Here is a tiny trained network, its code and every weight. The questions are about switching its units off for an input and a target symbol, where a switched-off unit gives its printed mean instead of its output.

import numpy as np


def w(rows, s, z=0):
    codes = np.array(rows[::2]) - 128.0
    scale = np.full(codes.shape[1], s)
    scale[-1] = z or s
    return codes * scale


def norm(h):
    return h / np.sqrt((h * h).mean(-1, keepdims=True) + 1e-5)


def f(y):
    return y / 2 * (1 + np.tanh(0.7978845608 * (y + 0.044715 * y**3)))


def softmax(a):
    e = np.exp(a - a.max(-1, keepdims=True))
    return e / e.sum(-1, keepdims=True)


def log_softmax(a):
    a = a - a.max(-1, keepdims=True)
    return a - np.log(np.exp(a).sum(-1, keepdims=True))


def net(x, mask):
    ids = ['ΓΨαβδηλξπτ'.index(c) for c in x.split()]
    T = len(ids)
    res = E[ids] + P[:T]
    r = norm(res)
    for j in range(2):
        rows = slice(3 * j, 3 * j + 3)
        q, k, v = (r @ M[0][rows].T for M in (Q, K, V))
        z = softmax(np.where(np.tri(T) > 0, q @ k.T / 3**0.5, -1e9)) @ v
        o = O[0][rows]
        res = res + np.where(mask[j], z, o[:, -1]) @ o[:, :-1]
    y = f(norm(res) @ A[0][:, :-1].T + A[0][:, -1])
    res = res + np.where(mask[2:14], y, B[0][:, -1]) @ B[0][:, :-1]
    return log_softmax(norm(res)[-1] @ U[:, :-1].T + U[:, -1])


Q, K, V, O, A, B = {}, {}, {}, {}, {}, {}
E = w([
[125,97,138],'Γ',
[252,121,97],'Ψ',
[130,144,112],'α',
[99,163,109],'β',
[178,130,106],'δ',
[149,143,102],'η',
[108,130,143],'λ',
[106,128,147],'ξ',
[145,154,99],'π',
[141,149,101],'τ',
],0.023)
P = w([
[160,162,189],'0',
[116,122,148],'1',
[90,183,149],'2',
[150,104,140],'3',
[89,243,126],'4',
[143,102,146],'5',
[98,248,116],'6',
[150,101,143],'7',
[89,227,131],'8',
[151,103,145],'9',
[86,255,125],'10',
[100,57,228],'11',
[80,243,136],'12',
],0.014)
Q[0] = w([
[72,16,16],'h0',
[45,170,96],'h0',
[142,226,151],'h0',
[81,6,13],'h1',
[233,142,151],'h1',
[112,141,119],'h1',
],0.021)
K[0] = w([
[64,123,45],'h0',
[126,195,123],'h0',
[150,165,181],'h0',
[1,106,79],'h1',
[153,89,96],'h1',
[113,127,144],'h1',
],0.033)
V[0] = w([
[171,183,35],'h0',
[251,46,120],'h0',
[140,125,54],'h0',
[137,157,164],'h1',
[233,140,174],'h1',
[125,117,84],'h1',
],0.019)
O[0] = w([
[208,180,121,64],'h0',
[123,117,252,217],'h0',
[168,120,141,67],'h0',
[157,155,125,161],'h1',
[204,145,155,251],'h1',
[112,104,152,107],'h1',
],0.023,0.016)
A[0] = w([
[113,166,82,253],'n0',
[175,6,104,98],'n1',
[214,68,104,152],'n2',
[146,124,136,125],'n3',
[92,130,163,81],'n4',
[184,88,146,120],'n5',
[118,54,154,98],'n6',
[97,132,161,68],'n7',
[91,138,162,86],'n8',
[97,97,160,106],'n9',
[67,215,187,130],'n10',
[224,119,75,164],'n11',
],0.019,0.0055)
B[0] = w([
[145,5,158,158],'n0',
[141,57,220,125],'n1',
[41,67,139,175],'n2',
[158,127,150,144],'n3',
[75,190,153,191],'n4',
[162,83,128,179],'n5',
[192,214,120,210],'n6',
[70,175,142,174],'n7',
[72,185,172,186],'n8',
[141,232,148,215],'n9',
[1,64,157,254],'n10',
[31,159,77,227],'n11',
],0.024,0.0075)
U = w([
[1,143,227,176],'Γ',
[210,79,232,110],'Ψ',
[146,132,90,75],'α',
[90,178,54,187],'β',
[238,194,214,3],'δ',
[135,62,127,117],'η',
[224,247,88,106],'λ',
[151,58,130,105],'ξ',
[202,190,118,6],'π',
[220,114,179,114],'τ',
],0.0099,0.0026)

Each question gives the input, a string of symbols that net reads in full, and the target symbol t.
The units are the heads (3 rows each of Q, K, V and O) and the neurons (one row each of A and B). Each row of codes is followed by its name. A weight is (code - 128) times the scale printed after its matrix; where a second scale follows, it is the last column's (O, A, B and U).
mask holds one flag per unit, heads first, then neurons. A switched-off unit (its flag False) gives its mean, the last column of its rows in O or B, instead of its output. The means were averaged over made-up inputs and are rounded, as every weight is.
A unit's drop is (log p(t) with every unit on - log p(t) with that unit switched off) / (log p(t) with every unit on - log p(t) with every unit switched off).
The circuit of an input: a set's keep is (log p(t) with only the set's units on - log p(t) with every unit switched off) / (log p(t) with every unit on - log p(t) with every unit switched off). Starting from the 12 units with the biggest drops (on a tie, the unit counted first), units are removed one at a time, each time the one whose removal leaves the highest keep (on an exact tie, the one counted first), for as long as the keep stays at least 0.8.
circuit, biggest first: the units of the circuit, biggest drop first
unit that matters most: the unit with the biggest drop
k most important neurons: the k neurons with the biggest drops, biggest first
which heads matter: for each layer, one digit per head in row order, 1 if its drop is at least 0.15 and else 0, layers parted by /
drop of u: that unit's drop, to one decimal
input τ Γ ξ λ η τ δ, target λ: unit that matters most	h0
input Γ τ Γ δ, target Ψ: 2 most important neurons	(n11 n5)
input α Γ δ, target β: 2 most important neurons	(n11 n10)
input α τ Γ Γ α λ Γ Γ Ψ Γ α Γ ξ, target β: which heads matter	11
input τ τ Γ Γ Γ Ψ Γ β τ β, target β: circuit, biggest first	(h0 n11)
input δ Γ Γ π τ π Γ, target Ψ: which heads matter	00
input η ξ Γ α ξ, target δ: which heads matter	11
input τ ξ Γ, target λ: which heads matter	11
input τ Ψ τ α η π λ, target λ: 2 most important neurons	(n10 n11)
input α η ξ Ψ δ, target β: 4 most important neurons	(n11 n2 n10 n6)
input τ Γ Γ η τ τ τ Γ τ Ψ ξ τ δ, target λ: drop of h0	1.3
input δ α π δ λ α α τ η τ Γ, target Ψ: drop of h1	0.1
input η Γ Γ Γ τ, target δ: drop of n4	0.0
input τ τ α Γ Γ π β Ψ π α ξ, target λ: circuit, biggest first	(h0)
input τ Γ β, target λ: 2 most important neurons	(n10 n11)
